Below are the code and all the weights of a small trained network. Each question names an input and a class and asks about switching units off, where a switched-off unit gives its printed mean instead of its output.

import numpy as np


def w(rows, s, z=0):
    codes = np.array(rows[::2]) - 128.0
    scale = np.full(codes.shape[1], s)
    scale[-1] = z or s
    return codes * scale


def f(y):
    return np.maximum(y, 0)


def log_softmax(a):
    a = a - a.max(-1, keepdims=True)
    return a - np.log(np.exp(a).sum(-1, keepdims=True))


def net(x, mask):
    res = np.array(x, float).reshape(1, 7) / 4 @ E
    y = f(res @ A[0][:, :-1].T + A[0][:, -1])
    res = res + np.where(mask, y, B[0][:, -1]) @ B[0][:, :-1]
    return log_softmax(res[-1] @ U[:, :-1].T + U[:, -1])


A, B = {}, {}
E = w([
[144,184,105,162,6,150,45,141],'x0',
[143,144,102,134,146,137,126,112],'x1',
[139,140,101,138,142,133,130,111],'x2',
[120,124,91,153,167,46,56,222],'x3',
[123,123,131,130,120,122,134,131],'x4',
[12,206,74,64,121,117,132,98],'x5',
[128,126,127,127,124,126,132,131],'x6',
],0.018)
A[0] = w([
[112,94,100,104,230,52,122,190,150],'neuron 1',
[195,88,177,166,116,158,140,100,178],'neuron 2',
[129,144,146,149,55,198,149,75,149],'neuron 3',
[22,137,126,23,140,139,168,58,164],'neuron 4',
[130,178,76,175,56,59,25,190,72],'neuron 5',
[138,130,123,137,7,208,91,74,135],'neuron 6',
[182,113,130,190,124,129,77,123,150],'neuron 7',
[148,91,143,183,173,111,106,134,154],'neuron 8',
[189,73,107,171,171,76,82,200,172],'neuron 9',
[43,218,89,86,52,79,47,74,72],'neuron 10',
[174,72,177,93,146,138,187,43,245],'neuron 11',
[50,147,73,92,153,74,88,147,80],'neuron 12',
[204,160,170,194,68,169,83,162,138],'neuron 13',
],0.014,0.012)
B[0] = w([
[96,53,119,130,220,55,136,127,207],'neuron 1',
[145,107,140,162,139,180,93,152,204],'neuron 2',
[140,97,40,103,114,168,121,140,198],'neuron 3',
[44,195,99,124,151,142,146,97,253],'neuron 4',
[207,181,191,164,111,120,80,148,202],'neuron 5',
[136,95,70,82,86,154,137,190,206],'neuron 6',
[170,71,182,94,107,124,72,100,180],'neuron 7',
[163,86,191,130,132,127,148,98,174],'neuron 8',
[160,98,173,123,102,86,179,103,207],'neuron 9',
[167,179,117,136,185,133,158,204,213],'neuron 10',
[132,160,182,240,156,250,160,156,242],'neuron 11',
[100,112,102,187,217,113,59,159,186],'neuron 12',
[131,116,114,124,63,134,67,109,203],'neuron 13',
],0.015,0.035)
U = w([
[160,180,214,245,166,196,135,226,223],'0',
[2,238,114,134,141,182,201,31,82],'1',
[130,7,191,136,137,83,234,97,150],'2',
[47,96,88,165,199,39,111,152,84],'3',
[130,20,87,123,62,195,95,167,214],'4',
[115,184,42,39,120,153,181,243,2],'5',
[192,151,195,127,51,52,84,113,79],'6',
],0.01,0.0031)

Each question gives the input, the list of numbers given to net, and the class t.
The units are the neurons (one row each of A and B). Each row of codes is followed by its name. A weight is (code - 128) times the scale printed after its matrix; where a second scale follows, it is the last column's (A, B and U).
mask holds one flag per neuron, in row order. A switched-off neuron (its flag False) gives its mean, the last column of its row in B, instead of its output. The means were averaged over made-up inputs and are rounded, as every weight is.
A unit's drop is (log p(t) with every unit on - log p(t) with that unit switched off) / (log p(t) with every unit on - log p(t) with every unit switched off).
The circuit of an input: a set's keep is (log p(t) with only the set's units on - log p(t) with every unit switched off) / (log p(t) with every unit on - log p(t) with every unit switched off). Starting from the 12 units with the biggest drops (on a tie, the unit counted first), units are removed one at a time, each time the one whose removal leaves the highest keep (on an exact tie, the one counted first), for as long as the keep stays at least 0.8.
units of the circuit, in order: the units of the circuit, biggest drop first
top k neurons: the k neurons with the biggest drops, biggest first
drop when u is switched off: that unit's drop, to one decimal
input [1,1,-6,-7,-2,7,4], class 5: units of the circuit, in order => [neuron 6]
input [-4,1,-6,0,-4,1,-4], class 1: units of the circuit, in order => [neuron 5; neuron 10; neuron 2]
input [-8,-5,5,-2,-8,1,-8], class 1: top 2 neurons => [neuron 4; neuron 5]
input [1,-8,3,-1,4,-8,-5], class 4: units of the circuit, in order => [neuron 13; neuron 10]
input [-3,1,-5,7,-2,0,-8], class 2: top 2 neurons => [neuron 9; neuron 4]
input [8,2,5,-2,-1,1,3], class 5: top 2 neurons => [neuron 10; neuron 6]
input [-4,-4,-6,0,-7,1,8], class 1: top 3 neurons => [neuron 5; neuron 10; neuron 2]
input [1,-4,-3,-3,1,8,-5], class 5: top 2 neurons => [neuron 10; neuron 11]
input [8,-3,-6,5,-6,0,-4], class 6: top 2 neurons => [neuron 11; neuron 13]
input [5,3,6,6,-3,0,-5], class 6: drop when neuron 11 is switched off => 0.6
input [0,5,5,-2,-3,6,1], class 1: drop when neuron 4 is switched off => 0.8
input [3,3,5,6,5,0,2], class 6: drop when neuron 11 is switched off => 0.6
input [7,0,-5,1,-6,-3,-8], class 6: drop when neuron 9 is switched off => 0.0
input [-1,-8,-4,-2,1,6,-2], class 1: units of the circuit, in order => [neuron 4]
